Below are the code and all the weights of a small trained network. Each question names an input and a class and asks about switching units off, where a switched-off unit gives its printed mean instead of its output.

import numpy as np


def w(rows, s, z=0):
    codes = np.array(rows[::2]) - 128.0
    scale = np.full(codes.shape[1], s)
    scale[-1] = z or s
    return codes * scale


def f(y):
    return np.maximum(y, 0)


def log_softmax(a):
    a = a - a.max(-1, keepdims=True)
    return a - np.log(np.exp(a).sum(-1, keepdims=True))


def net(x, mask):
    res = np.array(x, float).reshape(1, 5) / 4 @ E
    y = f(res @ A[0][:, :-1].T + A[0][:, -1])
    res = res + np.where(mask, y, B[0][:, -1]) @ B[0][:, :-1]
    return log_softmax(res[-1] @ U[:, :-1].T + U[:, -1])


A, B = {}, {}
E = w([
[140,112,57,88,20,147,41],'x0',
[134,180,147,12,117,41,184],'x1',
[54,235,61,149,109,146,182],'x2',
[25,82,117,106,182,90,54],'x3',
[77,59,166,90,72,209,254],'x4',
],0.0085)
A[0] = w([
[146,158,104,122,139,114,113,138],'n1',
[122,125,108,143,129,187,101,181],'n2',
[136,139,108,75,64,109,103,122],'n3',
[83,181,136,148,109,136,132,59],'n4',
[126,192,104,161,139,105,105,100],'n5',
[96,162,139,177,188,106,184,171],'n6',
[114,97,109,227,114,129,126,136],'n7',
[115,66,140,108,144,95,106,126],'n8',
[125,140,75,89,10,146,50,91],'n9',
[117,179,147,81,105,94,124,95],'n10',
[120,115,119,177,129,149,109,66],'n11',
[161,171,147,81,133,120,135,134],'n12',
[72,120,102,87,162,147,89,175],'n13',
[105,125,148,146,199,130,161,106],'n14',
[165,83,155,133,176,111,146,119],'n15',
[149,130,96,112,119,149,121,164],'n16',
[235,175,120,155,87,150,169,82],'n17',
[145,119,150,118,126,130,115,226],'n18',
[233,165,110,130,93,143,169,124],'n19',
[71,96,125,90,147,144,117,102],'n20',
[134,134,149,108,176,95,165,97],'n21',
[80,125,125,74,145,102,114,116],'n22',
[139,154,134,64,121,78,130,99],'n23',
[130,163,122,19,137,84,149,118],'n24',
[142,154,131,136,161,106,115,95],'n25',
[26,244,55,170,109,152,147,112],'n26',
[121,151,169,138,143,137,138,79],'n27',
[30,92,102,122,164,98,89,81],'n28',
[61,37,137,84,87,168,207,105],'n29',
[89,116,109,90,77,121,77,75],'n30',
[197,138,118,161,110,155,146,96],'n31',
[139,139,136,169,209,78,159,80],'n32',
[140,180,130,123,162,127,77,75],'n33',
[182,45,126,95,122,132,107,61],'n34',
[143,138,141,116,193,146,152,48],'n35',
[109,150,121,134,93,119,124,254],'n36',
[206,60,148,111,145,116,107,138],'n37',
[174,196,96,165,160,61,58,110],'n38',
[192,130,140,126,152,87,79,113],'n39',
[116,121,129,177,139,141,137,128],'n40',
[108,98,134,107,100,169,171,102],'n41',
[30,104,123,122,147,92,101,116],'n42',
[118,117,116,235,155,214,76,69],'n43',
[152,132,110,75,153,75,158,104],'n44',
],0.013,0.0074)
B[0] = w([
[129,142,116,130,126,136,146,170],'n1',
[191,115,103,158,124,112,157,190],'n2',
[132,99,114,151,163,150,110,194],'n3',
[77,114,146,81,121,121,100,152],'n4',
[113,161,115,105,128,139,158,183],'n5',
[179,121,112,140,179,161,108,214],'n6',
[150,102,108,153,94,107,121,192],'n7',
[147,136,161,103,125,110,129,187],'n8',
[100,94,105,129,196,195,66,235],'n9',
[110,92,116,133,94,115,122,180],'n10',
[92,97,124,134,113,109,124,156],'n11',
[138,111,118,148,106,105,138,182],'n12',
[176,164,157,163,142,119,149,202],'n13',
[115,112,120,132,157,170,95,184],'n14',
[137,122,136,84,155,124,106,189],'n15',
[152,129,131,138,152,137,132,167],'n16',
[95,160,187,162,120,128,89,208],'n17',
[201,145,124,124,140,114,159,194],'n18',
[139,165,180,170,128,118,119,213],'n19',
[105,149,148,148,120,124,126,171],'n20',
[122,96,115,142,139,149,101,178],'n21',
[138,132,147,163,116,107,135,181],'n22',
[118,87,121,141,90,108,125,190],'n23',
[149,83,108,156,84,91,126,225],'n24',
[102,139,110,126,123,142,126,160],'n25',
[119,109,169,3,121,92,117,245],'n26',
[101,119,126,126,145,140,101,143],'n27',
[97,154,185,156,108,128,91,206],'n28',
[90,182,72,123,93,157,178,251],'n29',
[108,110,134,137,158,160,92,180],'n30',
[97,134,161,152,119,121,103,175],'n31',
[123,111,115,136,173,170,100,189],'n32',
[92,146,113,119,109,143,144,173],'n33',
[91,110,144,52,135,112,106,183],'n34',
[84,107,132,113,142,153,85,151],'n35',
[241,150,114,136,161,115,177,209],'n36',
[147,126,144,55,122,107,133,216],'n37',
[100,176,92,135,94,155,187,246],'n38',
[100,160,112,96,125,140,161,200],'n39',
[143,112,105,141,119,127,121,163],'n40',
[91,156,99,128,125,136,154,190],'n41',
[131,165,167,161,123,127,112,203],'n42',
[97,62,110,159,69,94,120,222],'n43',
[126,91,117,142,98,111,121,185],'n44',
],0.039,0.012)
U = w([
[69,197,83,128,101,157,164,117],'0',
[128,47,112,182,68,67,91,116],'1',
[108,200,255,195,120,110,66,102],'2',
[117,94,112,139,200,190,53,134],'3',
[116,128,182,19,126,83,99,116],'4',
[238,156,129,150,162,99,162,255],'5',
[117,121,148,150,178,81,145,85],'6',
],0.0097,0.0068)

Each question gives the input, the list of numbers given to net, and the class t.
The units are the neurons (one row each of A and B). Each row of codes is followed by its name. A weight is (code - 128) times the scale printed after its matrix; where a second scale follows, it is the last column's (A, B and U).
mask holds one flag per neuron, in row order. A switched-off neuron (its flag False) gives its mean, the last column of its row in B, instead of its output. The means were averaged over made-up inputs and are rounded, as every weight is.
A unit's drop is (log p(t) with every unit on - log p(t) with that unit switched off) / (log p(t) with every unit on - log p(t) with every unit switched off).
The circuit of an input: a set's keep is (log p(t) with only the set's units on - log p(t) with every unit switched off) / (log p(t) with every unit on - log p(t) with every unit switched off). Starting from the 12 units with the biggest drops (on a tie, the unit counted first), units are removed one at a time, each time the one whose removal leaves the highest keep (on an exact tie, the one counted first), for as long as the keep stays at least 0.8.
circuit, biggest first: the units of the circuit, biggest drop first
unit that matters most: the unit with the biggest drop
top k neurons: the k neurons with the biggest drops, biggest first
drop of u: that unit's drop, to one decimal
input [7,3,0,-8,-8], class 0: unit that matters most : n38
input [-3,-3,7,-8,6], class 2: top 2 neurons : [n17; n19]
input [-3,-4,2,7,-6], class 2: top 4 neurons : [n28; n29; n42; n13]
input [-8,8,-3,1,6], class 1: top 3 neurons : [n24; n9; n44]
input [-6,1,-8,-4,-2], class 4: top 2 neurons : [n37; n9]
input [-4,-7,0,-1,-6], class 1: top 2 neurons : [n43; n29]
input [-8,-2,2,8,-1], class 2: top 2 neurons : [n28; n42]
input [2,-4,-5,5,-5], class 0: top 2 neurons : [n38; n26]
input [8,-3,-8,6,-1], class 3: top 2 neurons : [n9; n26]
input [8,7,2,2,-6], class 3: top 3 neurons : [n9; n3; n30]
input [-5,-1,-7,3,-2], class 4: top 2 neurons : [n37; n9]
input [-7,-1,-2,6,-1], class 3: top 3 neurons : [n32; n6; n14]
input [-1,4,5,3,2], class 4: top 2 neurons : [n26; n43]
input [8,-4,3,8,6], class 2: circuit, biggest first : [n28]
input [6,-2,2,-7,-2], class 2: drop of n17 : 1.5
input [0,8,5,-2,4], class 1: drop of n33 : 0.0
input [2,-3,6,4,-1], class 4: drop of n26 : 2.8
